Here is a tiny trained network, its code and every weight. The questions are about switching its units off for an input and a class, where a switched-off unit gives its printed mean instead of its output.

import numpy as np


def w(rows, s, z=0):
    codes = np.array(rows[::2]) - 128.0
    scale = np.full(codes.shape[1], s)
    scale[-1] = z or s
    return codes * scale


def norm(h):
    return h / np.sqrt((h * h).mean(-1, keepdims=True) + 1e-5)


def f(y):
    return np.maximum(y, 0)


def log_softmax(a):
    a = a - a.max(-1, keepdims=True)
    return a - np.log(np.exp(a).sum(-1, keepdims=True))


def net(x, mask):
    res = np.array(x, float).reshape(1, 6) / 4 @ E
    u = 0
    for l in range(3):
        y = f(norm(res) @ A[l][:, :-1].T + A[l][:, -1])
        res = res + np.where(mask[u : u + 4], y, B[l][:, -1]) @ B[l][:, :-1]
        u += 4
    return log_softmax(norm(res)[-1] @ U[:, :-1].T + U[:, -1])


A, B = {}, {}
E = w([
[187,102,227,194,128,172,39],'x0',
[193,141,101,140,226,53,44],'x1',
[172,142,78,62,149,254,138],'x2',
[137,142,154,138,151,149,159],'x3',
[122,100,146,120,155,147,142],'x4',
[69,105,138,124,170,161,119],'x5',
],0.0097)
A[0] = w([
[131,101,183,234,150,48,69,171],'L0N0',
[17,66,231,202,12,53,202,145],'L0N1',
[217,163,54,63,254,129,57,2],'L0N2',
[177,95,196,239,81,217,21,131],'L0N3',
],0.0096,0.0041)
B[0] = w([
[151,160,192,113,181,110,123,234],'L0N0',
[156,141,6,207,152,164,117,255],'L0N1',
[113,118,77,221,153,168,169,213],'L0N2',
[93,79,172,166,67,139,84,255],'L0N3',
],0.012,0.01)
A[1] = w([
[85,124,141,38,4,190,134,137],'L1N0',
[178,116,101,143,62,210,38,116],'L1N1',
[102,160,40,46,116,144,225,241],'L1N2',
[78,140,90,131,160,14,202,2],'L1N3',
],0.016,0.0016)
B[1] = w([
[149,105,148,48,31,181,88,182],'L1N0',
[111,126,178,171,171,200,176,243],'L1N1',
[69,211,120,109,81,100,51,245],'L1N2',
[131,98,156,132,250,137,226,204],'L1N3',
],0.016,0.012)
A[2] = w([
[103,152,198,111,111,206,165,164],'L2N0',
[165,115,219,101,199,30,83,2],'L2N1',
[95,185,7,97,190,75,199,48],'L2N2',
[133,117,157,10,223,38,206,7],'L2N3',
],0.02,0.0021)
B[2] = w([
[152,121,91,104,138,63,145,209],'L2N0',
[83,191,100,76,130,114,116,184],'L2N1',
[184,53,153,76,69,132,151,249],'L2N2',
[109,144,136,252,171,160,101,183],'L2N3',
],0.027,0.017)
U = w([
[185,12,108,33,40,157,198,2],'0',
[134,90,164,212,232,138,154,177],'1',
[22,229,122,2,115,94,71,232],'2',
],0.011,0.0016)

Each question gives the input, the list of numbers given to net, and the class t.
The units are the neurons (one row each of A and B). Each row of codes is followed by its name. A weight is (code - 128) times the scale printed after its matrix; where a second scale follows, it is the last column's (A, B and U).
mask holds one flag per neuron, layer by layer. A switched-off neuron (its flag False) gives its mean, the last column of its row in B, instead of its output. The means were averaged over made-up inputs and are rounded, as every weight is.
A unit's drop is (log p(t) with every unit on - log p(t) with that unit switched off) / (log p(t) with every unit on - log p(t) with every unit switched off).
top k neurons: the k neurons with the biggest drops, biggest first
k most important neurons of layer l: the k neurons of layer l with the biggest drops, biggest first
drop when u is switched off: that unit's drop, to one decimal
input [2,5,-8,4,7,-3], class 2: top neuron	(L2N1)
input [6,1,0,3,-6,0], class 2: top 4 neurons	(L0N1, L0N0, L2N2, L0N2)
input [3,6,0,-7,-6,4], class 2: top 3 neurons	(L0N0, L0N1, L2N1)
input [-2,-5,8,-1,5,-1], class 2: top 3 neurons	(L1N2, L2N2, L0N3)
input [5,-5,-6,-5,2,2], class 1: top 2 neurons	(L2N2, L0N1)
input [-4,2,-3,2,4,-6], class 1: top 2 neurons	(L1N3, L2N3)
input [1,1,6,8,0,1], class 1: top 3 neurons	(L2N2, L1N0, L2N1)
input [4,0,-2,-8,-5,4], class 1: 2 most important neurons of layer 1	(L1N1, L1N2)
input [1,-7,-5,-1,-2,-7], class 1: 2 most important neurons of layer 1	(L1N1, L1N3)
input [-6,2,0,-7,8,0], class 1: top 3 neurons	(L1N3, L2N3, L0N1)
input [-5,-6,5,5,6,4], class 2: top 2 neurons	(L1N2, L2N2)
input [3,-8,-1,8,8,-2], class 1: top 2 neurons	(L0N1, L2N2)
input [-4,-2,5,4,1,1], class 2: drop when L1N2 is switched off	0.1
input [-3,-5,3,-4,4,-6], class 2: drop when L1N2 is switched off	0.2
input [-3,5,-3,-8,0,-8], class 1: drop when L2N3 is switched off	1.1
input [4,7,7,0,-3,-7], class 1: top neuron	(L2N2)
